Below are the code and all the weights of a small trained network. Each question names an input and a class and asks about switching units off, where a switched-off unit gives its printed mean instead of its output.

import numpy as np


def w(rows, s, z=0):
    codes = np.array(rows[::2]) - 128.0
    scale = np.full(codes.shape[1], s)
    scale[-1] = z or s
    return codes * scale


def norm(h):
    return h / np.sqrt((h * h).mean(-1, keepdims=True) + 1e-5)


def f(y):
    return np.maximum(y, 0)


def log_softmax(a):
    a = a - a.max(-1, keepdims=True)
    return a - np.log(np.exp(a).sum(-1, keepdims=True))


def net(x, mask):
    res = np.array(x, float).reshape(1, 8) / 4 @ E
    u = 0
    for l in range(4):
        y = f(norm(res) @ A[l][:, :-1].T + A[l][:, -1])
        res = res + np.where(mask[u : u + 8], y, B[l][:, -1]) @ B[l][:, :-1]
        u += 8
    return log_softmax(norm(res)[-1] @ U[:, :-1].T + U[:, -1])


A, B = {}, {}
E = w([
[188,24,18,128,110,218,77,179,168,186],'x0',
[73,148,107,148,144,145,130,155,193,98],'x1',
[55,75,75,120,86,162,208,23,85,86],'x2',
[131,126,129,126,128,127,132,129,130,131],'x3',
[160,198,155,58,28,214,137,184,106,68],'x4',
[111,131,125,137,132,129,125,133,132,128],'x5',
[113,170,127,88,192,175,138,101,106,186],'x6',
[169,196,4,96,105,42,224,192,119,183],'x7',
],0.0031)
A[0] = w([
[92,121,136,142,84,134,109,115,225,140,76],'L0N1',
[67,73,108,174,79,78,133,227,223,3,120],'L0N2',
[123,157,115,175,133,124,102,113,112,114,66],'L0N3',
[113,79,98,138,250,55,131,92,193,136,5],'L0N4',
[178,138,136,92,143,143,150,102,87,128,64],'L0N5',
[41,199,110,76,253,237,169,155,170,160,99],'L0N6',
[202,32,186,104,30,54,113,110,50,199,86],'L0N7',
[86,134,133,109,77,84,157,157,139,167,40],'L0N8',
],0.0057,0.0028)
B[0] = w([
[173,123,179,95,138,142,162,132,81,177,160],'L0N1',
[200,173,112,82,175,145,92,37,52,165,251],'L0N2',
[138,107,148,147,131,95,141,139,90,154,134],'L0N3',
[49,113,142,218,3,76,88,143,46,194,217],'L0N4',
[102,140,114,191,112,115,117,116,91,122,158],'L0N5',
[217,131,113,130,116,94,86,65,58,103,238],'L0N6',
[107,195,112,128,192,169,112,85,58,190,222],'L0N7',
[175,120,127,112,200,148,155,108,97,135,157],'L0N8',
],0.0056,0.0034)
A[1] = w([
[164,166,107,102,155,156,102,86,80,156,93],'L1N1',
[68,70,72,108,118,165,225,82,136,78,48],'L1N2',
[91,170,221,89,130,52,199,140,170,81,73],'L1N3',
[159,26,65,107,108,201,106,192,190,163,83],'L1N4',
[83,59,203,119,160,194,80,102,209,73,57],'L1N5',
[137,206,148,69,25,222,138,191,134,75,7],'L1N6',
[107,163,23,89,113,60,210,189,188,129,66],'L1N7',
[155,165,188,131,195,103,90,254,173,166,88],'L1N8',
],0.0088,0.002)
B[1] = w([
[162,150,140,211,48,134,167,96,130,85,254],'L1N1',
[117,138,107,41,54,74,76,136,246,115,166],'L1N2',
[70,154,5,153,243,188,122,137,118,54,160],'L1N3',
[20,233,132,129,247,96,163,94,85,25,180],'L1N4',
[239,116,148,41,170,100,219,210,72,200,169],'L1N5',
[61,67,138,235,138,28,68,115,131,253,191],'L1N6',
[201,35,228,57,202,157,151,165,48,139,164],'L1N7',
[81,72,91,33,28,131,169,60,192,101,167],'L1N8',
],0.0078,0.0089)
A[2] = w([
[110,137,128,53,43,130,102,138,181,107,23],'L2N1',
[129,146,170,83,121,223,118,180,180,160,72],'L2N2',
[127,120,106,62,90,135,131,144,219,108,8],'L2N3',
[154,173,187,85,126,170,87,181,214,147,78],'L2N4',
[105,160,186,116,114,183,110,197,156,119,52],'L2N5',
[143,110,254,54,158,214,90,173,103,167,62],'L2N6',
[64,187,111,120,202,167,130,162,139,55,48],'L2N7',
[110,130,154,52,65,133,86,102,166,112,60],'L2N8',
],0.0074,0.0012)
B[2] = w([
[87,156,127,46,64,143,169,51,164,127,186],'L2N1',
[65,94,196,115,135,52,79,72,18,118,135],'L2N2',
[95,90,174,85,81,135,143,142,254,111,166],'L2N3',
[141,109,6,117,137,70,139,42,52,127,136],'L2N4',
[145,176,204,109,146,195,82,59,129,228,128],'L2N5',
[176,74,63,66,157,140,186,172,11,119,213],'L2N6',
[87,198,66,179,180,211,100,147,98,71,251],'L2N7',
[106,98,77,92,60,105,163,89,139,121,197],'L2N8',
],0.0053,0.0028)
A[3] = w([
[185,179,136,139,104,114,110,234,203,121,41],'L3N1',
[206,81,170,79,160,134,170,195,89,128,2],'L3N2',
[146,196,126,144,37,141,126,87,24,91,214],'L3N3',
[166,159,154,139,104,151,85,253,190,95,30],'L3N4',
[142,170,185,119,118,171,75,214,174,107,1],'L3N5',
[155,182,135,110,75,165,153,163,206,172,37],'L3N6',
[147,180,163,176,86,206,208,141,188,151,69],'L3N7',
[138,169,160,112,111,156,88,216,170,120,63],'L3N8',
],0.0073,0.00098)
B[3] = w([
[119,76,55,240,63,145,165,163,121,122,128],'L3N1',
[214,84,217,120,140,192,216,236,146,166,169],'L3N2',
[160,131,160,87,145,219,90,255,244,104,246],'L3N3',
[122,189,105,111,45,129,125,190,76,159,128],'L3N4',
[110,135,230,195,178,95,141,2,135,31,128],'L3N5',
[82,112,162,120,164,166,99,194,235,115,134],'L3N6',
[99,112,160,225,135,144,124,228,168,175,144],'L3N7',
[73,47,96,146,160,134,90,128,185,72,128],'L3N8',
],0.0053,0.011)
U = w([
[210,56,171,42,199,120,209,181,41,171,97],'0',
[42,89,133,223,111,29,54,104,81,242,105],'1',
[48,213,51,120,244,162,122,108,98,9,87],'2',
[87,95,87,3,45,98,147,63,221,94,66],'3',
[144,139,142,150,103,173,123,160,157,120,245],'4',
[137,123,140,147,113,161,123,152,146,124,208],'5',
[140,148,137,139,110,138,129,147,145,120,204],'6',
[216,171,143,154,93,177,85,109,136,98,3],'7',
],0.0053,0.0027)

Each question gives the input, the list of numbers given to net, and the class t.
The units are the neurons (one row each of A and B). Each row of codes is followed by its name. A weight is (code - 128) times the scale printed after its matrix; where a second scale follows, it is the last column's (A, B and U).
mask holds one flag per neuron, layer by layer. A switched-off neuron (its flag False) gives its mean, the last column of its row in B, instead of its output. The means were averaged over made-up inputs and are rounded, as every weight is.
A unit's drop is (log p(t) with every unit on - log p(t) with that unit switched off) / (log p(t) with every unit on - log p(t) with every unit switched off).
The circuit of an input: a set's keep is (log p(t) with only the set's units on - log p(t) with every unit switched off) / (log p(t) with every unit on - log p(t) with every unit switched off). Starting from the 12 units with the biggest drops (on a tie, the unit counted first), units are removed one at a time, each time the one whose removal leaves the highest keep (on an exact tie, the one counted first), for as long as the keep stays at least 0.8.
units of the circuit, in order: the units of the circuit, biggest drop first
most important unit: the unit with the biggest drop
top k neurons: the k neurons with the biggest drops, biggest first
k most important neurons of layer l: the k neurons of layer l with the biggest drops, biggest first
input [3,-1,2,4,-6,1,1,-7], class 0: units of the circuit, in order	(L1N5)
input [-6,5,7,0,-5,-1,0,-6], class 3: top 2 neurons	(L1N2; L1N4)
input [1,0,7,4,-3,0,-6,0], class 3: top 2 neurons	(L1N2; L0N6)
input [5,5,8,-3,5,6,1,-7], class 3: top 3 neurons	(L1N2; L1N7; L2N1)
input [-7,4,-1,-5,-6,-5,0,-8], class 0: top 2 neurons	(L1N5; L1N4)
input [-4,3,7,0,1,5,3,6], class 3: top 3 neurons	(L1N2; L1N5; L0N6)
input [-2,-8,8,7,2,-8,-7,-6], class 3: top 4 neurons	(L1N2; L0N2; L0N6; L2N8)
input [8,-2,-8,-3,-7,0,-7,-6], class 2: top 2 neurons	(L1N4; L1N6)
input [-7,4,0,7,7,-5,5,8], class 0: top 2 neurons	(L1N7; L1N4)
input [8,7,0,7,-2,6,-3,-2], class 2: top 2 neurons	(L1N4; L0N7)
input [3,0,5,-1,-7,5,6,6], class 1: 3 most important neurons of layer 0	(L0N4; L0N2; L0N6)
input [-6,7,-5,-4,-3,5,1,-7], class 0: top 4 neurons	(L1N5; L1N4; L1N1; L0N7)
input [-5,8,7,-5,-5,-4,8,8], class 0: top 2 neurons	(L1N7; L0N2)
input [-6,-1,-2,6,7,-3,4,1], class 1: units of the circuit, in order	(L1N6)
input [8,-8,-5,1,8,-5,3,-3], class 1: units of the circuit, in order	(L1N6; L0N2)
input [-1,-2,-6,5,-8,8,8,-5], class 1: top 3 neurons	(L0N4; L1N1; L0N2)
input [7,-2,1,0,-5,-6,7,0], class 2: top 3 neurons	(L1N4; L0N2; L1N6)
input [-2,6,2,-5,-4,2,7,1], class 7: top 3 neurons	(L0N6; L1N6; L3N3)
input [-4,6,7,1,3,2,-6,8], class 0: 2 most important neurons of layer 1	(L1N7; L1N8)
input [-8,-5,4,-3,6,-5,-8,-6], class 2: units of the circuit, in order	(L1N3)
input [8,-4,8,-3,1,2,5,-1], class 2: 2 most important neurons of layer 1	(L1N4; L1N8)
input [8,8,-8,-1,7,8,3,-7], class 2: 2 most important neurons of layer 3	(L3N2; L3N3)
input [-7,8,2,-6,-8,2,-4,-2], class 1: 2 most important neurons of layer 1	(L1N4; L1N1)
input [7,4,7,-5,-5,6,-6,-3], class 2: 2 most important neurons of layer 0	(L0N6; L0N7)
input [8,3,7,8,-7,1,6,-6], class 2: 2 most important neurons of layer 1	(L1N4; L1N6)
input [-5,-6,7,4,-8,0,-1,-4], class 1: 3 most important neurons of layer 1	(L1N1; L1N8; L1N4)
input [-6,1,5,0,-4,-6,-1,0], class 2: most important unit	L1N3
input [0,-6,6,6,-5,-1,7,-2], class 7: 3 most important neurons of layer 1	(L1N6; L1N8; L1N4)
